Each row of numbers belongs to one of the nodes below and depends on some of the facts about them. Some rows are named. Which node is each other row?

Some facts about the nodes:
guplor (β 710) (α nopin,gigrus)
zegra (β 3)
brivo (β 710) (α grazi)
sadra (β 19) (α gigrus)
tretur (β 710) (α nila)
pleni (β 696) (α flisil)
tugrukle (β 710) (α klazal,gudram)
flote (β 710) (α skazul,plisek,zegra)
klelabos (β 603) (α migra,gugor)
brebik (β 3)
nopin (β 603) (α klimom,flodras)
kabrak (β 603) (α napas)
skemis (β 428) (α sidrin,breler)
vabrulim (β 428) (α klepos,zegra)
segam (β 19) (α stegrel,viskir)
flodras (β 19) (α noga,griflil)
skipor (β 3) (α zegra)
bufen (β 710) (α lizi,kebrel)
fafa (β 710) (α skazul,flote,gregis,bofi,platotur,monofal)
rastigil (β 428) (α votrudrol,lograr,skipor)
bisan (β 710) (α refu,viso)
driklo (β 19) (α drefli,tugrukle,tretur,flaplivas)
mopuvul (β 710) (α kluski)
grazi (β 3) (α segam)
migra (β 710) (α lizi,grazi)
drefli (β 428) (α suplur)
nulom (β 19)
gonarir (β 603)
graklaska (β 3) (α kluski,grutor,bofi)
dopin (β 3) (α gonarir,nusom)
sidrin (β 19)
mibre (β 19) (α refu)
stonu (β 3) (α votrudrol,grazi)
gugor (β 710)
bropun (β 710)
kebrel (β 603) (α flite)
viskir (β 428)
lograr (β 710) (α kisom)
klepos (β 3)
mupus (β 19) (α rakilo)
gulen (β 603) (α monofal)
nila (β 710) (α flisil)
platotur (β 696)
flaplivas (β 19) (α monofal)
vugraple (β 428) (α flisil,fafa)
diska (β 710)
flisil (β 696)
sasus (β 603)
plibadrer (β 603) (α stegrel)
klagas (β 710) (α rakilo,breler,griflil)
suplur (β 710) (α kluski)
gregis (β 3) (α segam,viso,plibadrer,zegra,platotur)
zeton (β 603) (α kluski)
lizi (β 710)
gigrus (β 710)
viso (β 710) (α viskir)
kluski (β 19) (α bofi,platotur)
grebrir (β 710) (α viskir,nutra)
dustogos (β 710) (α segam,diska)
napas (β 710)
breler (β 19)
sanak (β 19) (α plakiska)
dobadek (β 19) (α skazul)
tegre (β 696) (α klemipin)
skizur (β 603) (α klimom,sasus,skemis,gonarir,gigrus)
gudram (β 710) (α kluski,klipes)
bripon (β 710)
fakam (β 19) (α gregis,stegrel,tugi)
plisek (β 710)
refu (β 710) (α tutrer,skemis,viskir)
bistas (β 710) (α refu,sasus,suplur)
treflo (β 603) (α bufen,sanak,bistas)
plakiska (β 710) (α fafa,grazi)
tutrer (β 710) (α mopuvul)
noga (β 603) (α kebrel)
flustu (β 710) (α kebrel)
stegrel (β 3) (α grutor,grebrir)
griflil (β 428) (α plisek)
tunun (β 710)
flite (β 710) (α fakam,ritos)
votrudrol (β 19) (α klemipin,zegra)
fudrum (β 603) (α brebik)
stustir (β 710) (α bripon,fakam)
grutor (β 696)
rege (β 428) (α gugor)
trupum (β 3) (α klazal)
klipes (β 428) (α gregis)
ritos (β 710)
digovas (β 603) (α tutrer,mopuvul)
vafli (β 603) (α gugor,sidrin)
buna (β 603) (α mupus)
nusom (β 710) (α stonu)
fletilal (β 428) (α klepos,lomuk)
lali (β 710) (α skemis)
potres (β 19) (α flisil,stegrel)
klemipin (β 19)
klazal (β 428) (α breler)
nutra (β 19)
brege (β 603)
bofi (β 428) (α zegra,platotur)
lomuk (β 710)
skazul (β 710) (α grebrir)
monofal (β 19) (α viso)
rakilo (β 428)
moskul (β 19) (α mupus)
floflok (β 3) (α flite,brivo)
plistu (β 710) (α diska,digovas)
sotus (β 710) (α refu)
fabura (β 3)
kisom (β 603) (α lizi)
klimom (β 710) (α dustogos)
tugi (β 603) (α gulen)

Some nodes and their rows:
2	-12	0	-13	-24	-21	8	1	0	-6	-5	-2	14	6	-1	-2	-2	-12	-1	-15	8	-19	-1	-9	1	-33	3	-2	-5	3	14	34	6	-10	9	12	3	5	-5	-3	-4	7	-27	3	0	-8	3	-9	-12	0: votrudrol
1	-6	-2	1	-7	-19	4	-3	12	6	-5	-2	6	5	-9	-7	10	3	-5	-14	12	0	1	1	-1	-20	-2	-4	5	0	7	6	-10	2	11	9	19	-1	24	3	1	5	-13	-4	-3	-1	14	-18	-8	4: gonarir
2	-15	-9	-9	-9	-25	3	-6	9	-18	5	-9	9	9	-1	-3	10	-3	9	-17	28	2	5	-24	-9	-27	6	-3	4	-7	3	10	5	19	-3	-4	4	10	5	-1	-2	7	-22	1	-7	6	-3	-6	-2	-14: lali
4	-2	-4	-5	-2	-22	8	-7	1	-18	-2	-7	14	4	4	-12	12	-4	9	-11	21	-5	2	-21	-8	-29	6	1	5	1	0	20	6	13	-5	1	-6	8	10	10	3	-3	-23	-2	-5	9	7	-11	0	-4: dustogos
8	-5	1	5	-5	-25	3	2	11	1	-9	-2	9	1	-2	-1	9	-5	-2	-18	8	5	3	-10	2	-22	4	-3	11	-5	17	9	-8	5	9	2	8	2	19	1	-2	1	-13	-1	5	-2	21	-23	-7	0: nopin
12	-7	-1	-10	-3	-23	5	-6	8	-14	-3	0	12	4	0	-1	15	5	1	-12	22	-3	-10	-19	0	-29	9	6	11	0	2	17	8	9	3	3	-9	7	-1	16	6	-5	-27	0	-8	5	-9	-15	2	1: ritos
2	3	-3	-15	-7	-20	10	-9	4	-17	-6	-3	11	11	0	-12	11	0	5	-9	21	-5	6	-20	-9	-29	2	-2	0	-3	-5	20	5	8	-2	4	-3	6	11	6	7	0	-26	-2	-9	9	-2	-3	6	-2: mopuvul
4	-4	1	-15	-2	-20	7	-11	6	-18	-4	-2	10	11	-1	-6	11	0	3	-9	20	-3	0	-20	-8	-26	3	3	5	-2	-3	16	7	11	2	2	-6	7	9	11	6	-4	-31	-2	-6	9	-6	-6	4	-2: viso
2	-16	9	-9	-19	-22	8	-7	-1	-15	-4	-3	13	5	2	4	-4	-17	2	-13	8	-14	3	-17	0	-27	4	4	-4	0	15	26	0	-1	10	1	-4	3	-1	2	-6	-1	-31	2	11	-3	11	-10	-14	-3: dobadek
2	-6	2	0	-5	-19	5	-5	14	4	-7	-3	4	6	-7	-5	6	1	-4	-12	11	2	4	-2	-3	-20	-2	-2	4	1	4	4	-12	3	11	8	15	-2	28	3	2	4	-15	-4	-2	3	15	-17	-9	3: sasus
15	4	3	-3	-16	-20	1	-16	3	-21	-14	-8	13	16	-1	5	10	-25	16	-9	3	12	4	-20	10	-24	13	-14	6	-7	10	15	-1	9	14	9	3	11	1	6	2	-9	-31	3	16	-2	11	-3	1	2: vugraple
2	-19	-7	-3	-14	-19	0	-20	17	-12	-6	-8	10	12	-2	6	11	-13	9	-13	12	17	11	-8	7	-25	9	-14	6	-6	4	9	-6	16	17	11	25	8	7	6	-1	4	-31	1	-2	-3	7	-7	-10	-7: skemis
-5	3	2	-15	-7	-13	3	-11	0	-8	-15	0	5	11	-9	-3	3	-4	-16	2	14	-2	-1	-4	5	-21	-6	-8	4	-8	-1	29	2	-3	5	6	18	3	10	3	7	-11	-31	10	-4	-2	-11	-9	-8	7: platotur
19	3	-13	-1	-18	-21	3	-6	7	-13	-9	-13	15	12	-2	-3	13	-21	13	-14	5	8	-1	-13	8	-29	15	-22	4	-4	13	27	4	2	14	17	13	10	-8	0	1	-2	-26	2	8	-13	6	-5	-1	-5: rastigil
15	-10	18	2	-5	-15	-3	-8	11	-16	-5	0	10	11	-3	5	8	-8	-5	-10	10	1	-4	-4	-2	-14	3	2	10	9	-5	28	10	-2	-6	14	9	4	1	4	2	-4	-25	-3	-8	0	-5	-10	-12	10: grazi
8	-12	-7	-6	-15	-23	0	-15	15	-9	-19	-1	12	8	5	8	12	-9	5	-15	0	15	12	-9	12	-28	9	-10	11	-14	9	16	-3	7	17	9	21	8	-1	7	2	0	-33	7	-4	-7	5	-10	-2	-2: griflil
4	-27	0	-6	-19	-26	2	-2	5	-10	-6	0	16	-3	6	8	1	-9	-2	-20	8	-12	3	-12	5	-29	7	5	7	-5	21	26	4	1	9	0	0	4	-5	4	-10	4	-28	6	4	-6	11	-21	-17	-5: flodras
3	8	-11	-6	-15	-19	0	1	-4	-5	-7	-11	8	7	-10	-4	6	-12	-7	-5	17	-7	-7	-10	4	-28	1	-19	5	-7	10	33	7	-7	-3	3	17	7	-1	-7	2	-5	-18	10	1	-10	-5	-10	-7	2: tegre

Which node is each row?
No name comes twice in this set of rows, the named rows included.
2	-19	2	-9	-18	-19	8	-7	0	-10	0	-3	13	5	-2	3	-2	-13	-1	-14	12	-16	-3	-11	1	-28	5	3	-4	9	14	28	5	-1	11	8	-3	3	-2	4	-6	1	-31	-2	6	-3	5	-12	-17	-1 | sanak
15	-6	25	0	-8	-16	-3	-11	7	-22	-8	2	11	14	-1	8	7	-13	-2	-8	6	2	4	-12	-1	-12	2	7	15	1	-5	24	6	-2	-7	8	4	5	5	6	4	-7	-27	0	-4	4	-3	-9	-8	13 | stegrel
3	-15	-4	-5	-17	-20	-1	-19	17	-14	-12	-4	9	14	1	7	10	-12	9	-14	9	18	12	-12	9	-25	6	-14	7	-10	5	7	-6	15	19	9	23	8	6	3	0	5	-32	4	-3	-5	5	-5	-8	-6 | klazal
5	-8	-14	-1	-6	-29	3	1	6	-18	2	-10	17	-5	6	-12	16	-5	9	-16	26	-3	7	-23	-7	-32	8	-2	12	-7	6	17	8	14	-8	-4	-3	11	8	8	-2	4	-16	0	-7	3	11	-17	-2	-10 | guplor
0	-14	-3	-7	-30	-22	0	-6	2	-14	5	-2	16	0	-1	3	2	-10	4	-15	15	-21	-7	-16	6	-33	-2	1	2	-2	10	14	4	-2	8	7	1	6	4	5	-8	6	-25	3	4	-4	7	-15	-18	6 | nulom
9	-9	-10	-10	-3	-19	3	-3	11	-8	3	-4	12	8	-8	-4	14	11	-1	-14	28	-4	-16	-12	-4	-29	7	2	5	7	-1	18	12	8	8	13	0	7	-4	12	7	0	-26	-3	-14	-2	-16	-12	-2	-1 | lizi
10	-16	14	2	-16	-25	-9	-5	13	-22	-3	-4	8	12	1	13	5	-17	3	-18	10	9	11	-15	-1	-14	3	-4	10	-9	1	16	3	6	-12	-1	12	9	2	-9	-5	3	-18	3	-4	1	0	-7	-13	0 | trupum
9	-8	4	0	-17	-29	-5	1	13	1	-11	-3	4	10	-6	10	6	-5	2	-22	8	8	5	-15	5	-21	3	-7	7	-18	17	-4	-14	5	12	-3	11	3	12	-9	-4	4	-12	5	6	-5	9	-14	-2	-3 | buna
-4	-25	4	-7	-20	-19	7	-9	1	-17	1	-5	13	5	1	1	-5	-19	4	-13	13	-12	7	-15	-2	-25	3	1	-6	4	13	23	0	7	9	2	3	5	5	-1	-8	2	-30	-1	8	0	15	-10	-18	-7 | mibre
18	3	19	2	-13	-22	-3	-4	2	-26	-10	-5	12	13	2	3	5	-25	7	-12	7	1	9	-17	-4	-15	5	-4	7	-1	2	29	7	-2	-14	4	1	10	2	-6	0	-7	-20	2	5	1	4	-5	-4	7 | graklaska
7	9	-10	-16	-18	-24	4	-2	5	-10	-6	0	12	11	-1	-9	15	6	4	-14	24	-12	-3	-19	-5	-36	0	-4	3	-8	-3	15	6	-2	0	9	-1	9	2	3	7	3	-20	1	-14	2	-9	-6	9	4 | lomuk
5	-16	-5	-8	-20	-23	-4	-17	21	-8	-17	1	10	12	3	11	14	-5	4	-15	6	17	12	-8	14	-27	5	-12	13	-17	4	6	-6	9	20	9	24	8	4	8	1	6	-32	8	-8	-6	3	-9	-5	-1 | rakilo
7	-12	-9	-10	-13	-32	0	1	11	-18	-4	-7	9	6	3	3	10	-4	8	-21	21	4	8	-28	-5	-29	10	-4	6	-17	10	11	4	15	-1	-9	-1	12	-3	-4	-2	6	-19	7	-6	3	-2	-8	2	-16 | klagas

The same nodes again, as new rows of numbers:
Some nodes and their rows:
13	-14	0	-4	0	13	2	0	7	-7	5	8	-3	-5	-2	8	18	-3	3	-16	15	-2	1	0	-3	-20	-1	-13	1	-2	-13	-12	1	4	18	10	-5	-28	19: tretur
-50	17	5	19	-5	-3	22	-14	5	-9	-3	0	-23	8	33	10	-13	4	-2	-8	-9	4	-1	7	11	-6	14	4	9	0	7	14	-15	7	-2	6	7	-4	3: driklo
-14	-6	-8	1	-24	-13	4	5	-15	-28	8	-14	5	1	3	-10	10	4	1	30	-25	-7	-14	10	7	2	-9	-3	-4	31	-5	9	14	8	-5	-10	2	3	8: drefli
26	-17	6	-16	-2	11	-8	9	3	5	12	4	12	1	-1	8	23	6	-1	-2	12	-2	-3	3	3	-13	-5	-3	-2	-14	-12	6	-5	-16	23	8	2	-21	16: lomuk
-12	-4	-2	-3	-17	-14	5	16	-18	-13	8	-20	9	0	23	-5	6	8	-14	27	-30	-9	-5	17	10	21	-10	4	5	27	-6	13	18	3	10	-13	5	-1	24: fletilal
6	4	13	20	31	-13	-4	-24	4	1	-8	13	-5	0	32	-2	-1	-8	-26	20	4	-3	3	27	-15	0	-2	12	-4	26	1	-8	11	-2	4	-8	-9	16	-5: graklaska
11	-12	-21	-4	17	12	0	15	3	17	-9	9	15	1	-6	2	-1	-9	-3	-10	15	1	7	-7	0	-10	-7	-3	3	-16	3	-2	16	-3	25	10	-2	-21	10: bufen
20	16	-20	-21	8	2	-2	0	-12	16	-4	2	-1	-2	-17	-4	-21	-1	10	-9	-13	-1	19	-14	5	26	7	-13	6	-7	-7	-20	-3	-2	-31	-18	-6	32	-6: kebrel
12	-15	-24	-6	23	19	-1	8	3	13	2	15	14	5	-4	1	0	-7	7	-10	10	-6	2	-8	-2	-22	-1	-7	3	-7	0	-6	3	-3	18	6	-6	-16	9: flite
18	-18	-23	-5	24	18	-5	13	-3	10	2	15	11	6	-12	5	7	-3	12	-13	11	-5	-1	-11	-2	-19	-1	-8	2	-13	0	-6	1	-12	15	4	-7	-15	9: ritos
16	-4	8	19	35	-23	-11	-11	-9	-5	-14	12	0	4	4	-3	3	-13	-8	10	16	3	-5	19	-17	7	4	5	-10	6	12	-5	14	-14	1	-6	-12	29	-22: grazi
7	-13	-15	-9	4	11	1	-3	9	10	-1	15	11	2	-6	-2	6	-5	-4	5	16	0	-1	1	1	-25	-8	-5	0	-6	-6	3	8	0	17	10	0	-21	6: plakiska
7	-12	-18	-12	4	4	1	10	5	15	-13	7	11	0	-12	-1	2	-8	-6	-4	21	4	8	-3	0	-10	-6	-7	-4	-13	2	5	20	-6	20	13	1	-23	9: migra
-4	-1	-6	5	-9	-4	-6	21	-26	-14	14	-13	9	4	1	-6	11	14	2	19	-26	-8	-16	-5	6	8	-12	5	0	31	15	6	8	14	6	-14	-2	7	10: griflil
-17	-3	-1	11	-29	-18	-3	23	-17	-24	-2	-25	4	-5	-13	-7	12	7	0	13	-17	-1	-11	-10	2	12	-18	6	-5	27	18	2	18	24	5	-8	5	1	1: skemis
-40	16	1	17	5	-3	18	-10	1	-7	-1	7	-15	12	21	6	-17	3	3	-5	-7	5	-6	3	11	-4	16	3	9	-7	14	15	-19	-4	-6	7	6	9	-6: dobadek
21	-9	31	18	30	-23	-14	4	-11	-15	-5	-5	-11	-2	17	10	12	-13	-11	-13	8	-2	2	17	-19	28	12	7	0	2	0	-20	5	-12	10	-6	-13	21	-2: brebik
-9	-8	-17	1	-16	-15	-2	9	-24	-33	4	-9	5	5	-25	-14	12	3	20	23	-13	-3	-24	-2	5	-2	-6	-7	-13	26	9	6	14	7	-11	-10	-5	14	-9: viskir

Which node is each row?
No name comes twice in this set of rows, the named rows included.
16	-9	-5	-8	5	19	-2	-1	8	13	8	14	9	2	3	1	10	5	-8	6	11	-3	-3	-3	2	-25	-13	1	1	2	-2	3	-4	2	18	7	3	-23	12 | flote
6	23	-12	-18	-11	-1	7	-11	6	21	-11	-8	-7	-9	-3	-8	-25	-4	-10	5	-12	0	29	-5	3	22	-4	-5	7	1	-13	-11	7	10	-28	-13	3	19	-2 | treflo
-27	20	20	24	-1	2	4	15	-9	-4	7	-6	-16	8	13	14	-1	17	4	-22	-11	4	-10	-13	9	10	10	11	6	-10	27	7	-27	4	5	0	10	6	0 | mupus
-20	-3	-7	4	-24	-27	6	26	-18	-20	-12	-22	0	-7	-4	-6	1	-1	-5	12	-18	4	-2	0	4	23	-15	-1	-7	22	10	7	35	21	12	-6	7	-3	11 | rege
18	-14	0	-9	-9	-4	-9	19	2	-2	-9	2	4	-5	-34	3	21	-5	5	-15	30	11	-1	-12	-3	-6	-7	-9	-11	-20	7	-1	10	2	23	14	1	-20	0 | gugor
6	-5	3	-1	-9	14	-4	1	14	5	4	4	4	-7	-6	1	15	3	-8	-1	14	-2	-1	-8	-2	-25	-12	1	-2	4	0	-3	-2	14	21	8	7	-27	9 | tugrukle
15	-14	-16	-8	11	16	-4	3	3	2	6	13	9	2	-14	3	12	-2	11	-11	15	-6	-3	-7	-3	-20	0	-9	0	-8	-6	-5	-3	-5	13	7	-6	-16	6 | bripon
3	-13	-18	-4	12	19	5	1	10	8	1	13	6	0	3	1	2	-6	-2	-6	9	-5	5	-3	-1	-23	-5	-5	5	-2	-7	-6	3	1	19	6	-2	-25	14 | stustir
36	-3	26	10	33	-18	-20	-12	-12	-5	5	16	2	7	9	3	17	3	-10	19	11	-2	-15	21	-11	8	2	9	-15	6	11	3	-4	-21	5	-10	-10	35	-20 | zegra
-6	-12	-7	6	-1	24	-5	13	17	11	2	-9	18	-1	-1	-2	1	-14	-7	-2	9	-14	8	-10	-6	-18	-8	17	10	-5	-12	-10	3	-4	8	9	4	-25	8 | guplor
3	6	30	31	23	-15	-11	-4	0	0	-9	-1	-11	-7	19	5	4	-1	-29	-1	9	1	1	6	-22	14	-6	15	-3	19	19	-15	6	17	15	-8	-4	18	-6 | trupum
14	-1	15	17	35	-21	-7	-13	-3	4	-11	10	1	5	25	0	-1	-11	-23	16	9	2	2	26	-13	15	-2	12	-7	9	8	-4	16	-14	8	-7	-7	27	-11 | stonu
2	-8	2	3	-15	11	-6	16	16	6	-6	-6	5	-10	-14	4	13	-1	-15	-10	17	1	3	-15	-5	-16	-13	6	-2	-1	4	-5	5	16	20	11	8	-29	8 | lali
12	-19	-6	-6	-2	12	-10	5	10	-4	6	2	11	2	-23	-1	17	-7	11	2	20	-8	-7	-7	-4	-26	0	0	-5	-10	-9	-3	-3	-18	4	12	0	-15	-7 | diska
6	18	-7	-10	-11	9	-5	-4	-1	17	-1	-14	0	-6	-12	-7	-20	-4	-3	7	-16	-8	20	-15	0	26	-1	4	13	2	-16	-20	-4	3	-41	-13	1	27	-8 | nopin

Now the same nodes, written a new way:
Known rows:
10	-1	6	-3	-1	6	-2	6	9	-4	0	13	9	7	-4: nusom
-9	-7	8	0	-7	4	16	-5	9	1	8	13	5	7	-7: gigrus
4	-4	-10	-11	-1	0	12	-4	9	6	8	-21	3	-10	5: moskul
-9	5	-5	-1	-2	-7	-8	9	1	4	-2	-16	21	-6	3: fakam
-12	-12	-8	3	3	-3	-6	12	-9	-7	-1	-1	1	2	19: gregis
-15	-3	7	14	17	3	-11	-1	-5	-7	-2	-27	-1	8	-13: platotur
-4	3	11	2	1	-1	2	3	13	6	4	12	1	2	-10: tunun
12	4	-12	-7	-2	10	-10	20	5	-1	3	-19	9	0	0: votrudrol
1	0	-13	-7	-1	8	-10	18	9	3	6	-19	6	4	4: klemipin
3	-9	6	-1	2	-4	-4	8	9	-10	-9	2	9	0	-12: flote
-4	2	10	4	4	2	5	1	12	6	1	13	1	2	-10: bropun
13	0	5	-4	1	8	-11	2	11	-2	-1	16	7	5	0: lograr
10	1	-17	-4	-5	-10	-2	-25	-6	-2	13	-5	3	1	18: noga
6	-10	7	-8	1	-5	13	-10	10	-3	0	8	3	-9	0: klagas
-6	-16	0	-20	12	8	10	-11	-13	-6	10	-7	0	1	-26: griflil
28	17	-13	0	-5	-1	-10	-20	-2	6	4	5	-8	-3	26: klelabos
13	5	9	-11	7	17	6	-6	-8	7	4	13	-5	-2	-8: rege
-9	0	12	9	-3	1	8	9	4	-2	-10	14	-6	2	-13: mopuvul

Which node is each row?
No name comes twice in this set of rows, the named rows included.
0	3	-4	-4	-10	7	12	-7	5	11	1	-7	0	-2	10 | sidrin
5	-6	-8	0	3	3	-7	-1	-2	0	11	14	16	-1	35 | floflok
11	-2	-15	2	-4	10	5	9	-5	0	13	11	0	-2	26 | dopin
30	16	-14	4	-18	-5	10	-11	-11	0	7	-1	-7	-6	14 | skizur
9	-4	10	0	0	-1	-10	0	7	-6	-10	12	10	-2	5 | plakiska
-12	-16	3	-6	3	-3	0	-5	8	-9	-2	0	6	7	-7 | plisek
6	-3	-11	-13	-8	-2	10	-3	5	2	12	-19	18	-7	12 | flodras
10	12	-10	8	-7	-12	-5	-2	-13	-4	-6	-12	-22	-4	2 | zeton
3	-4	5	-11	1	16	19	-7	-15	0	0	7	-13	-1	-21 | skemis
-11	1	-5	2	-6	0	3	14	-3	1	-13	-21	-4	-3	-6 | kluski
-8	4	10	16	17	-1	-9	-5	-3	0	5	-16	2	-3	-3 | pleni
1	0	8	7	-7	-2	8	8	4	-2	-1	12	10	0	-9 | dustogos

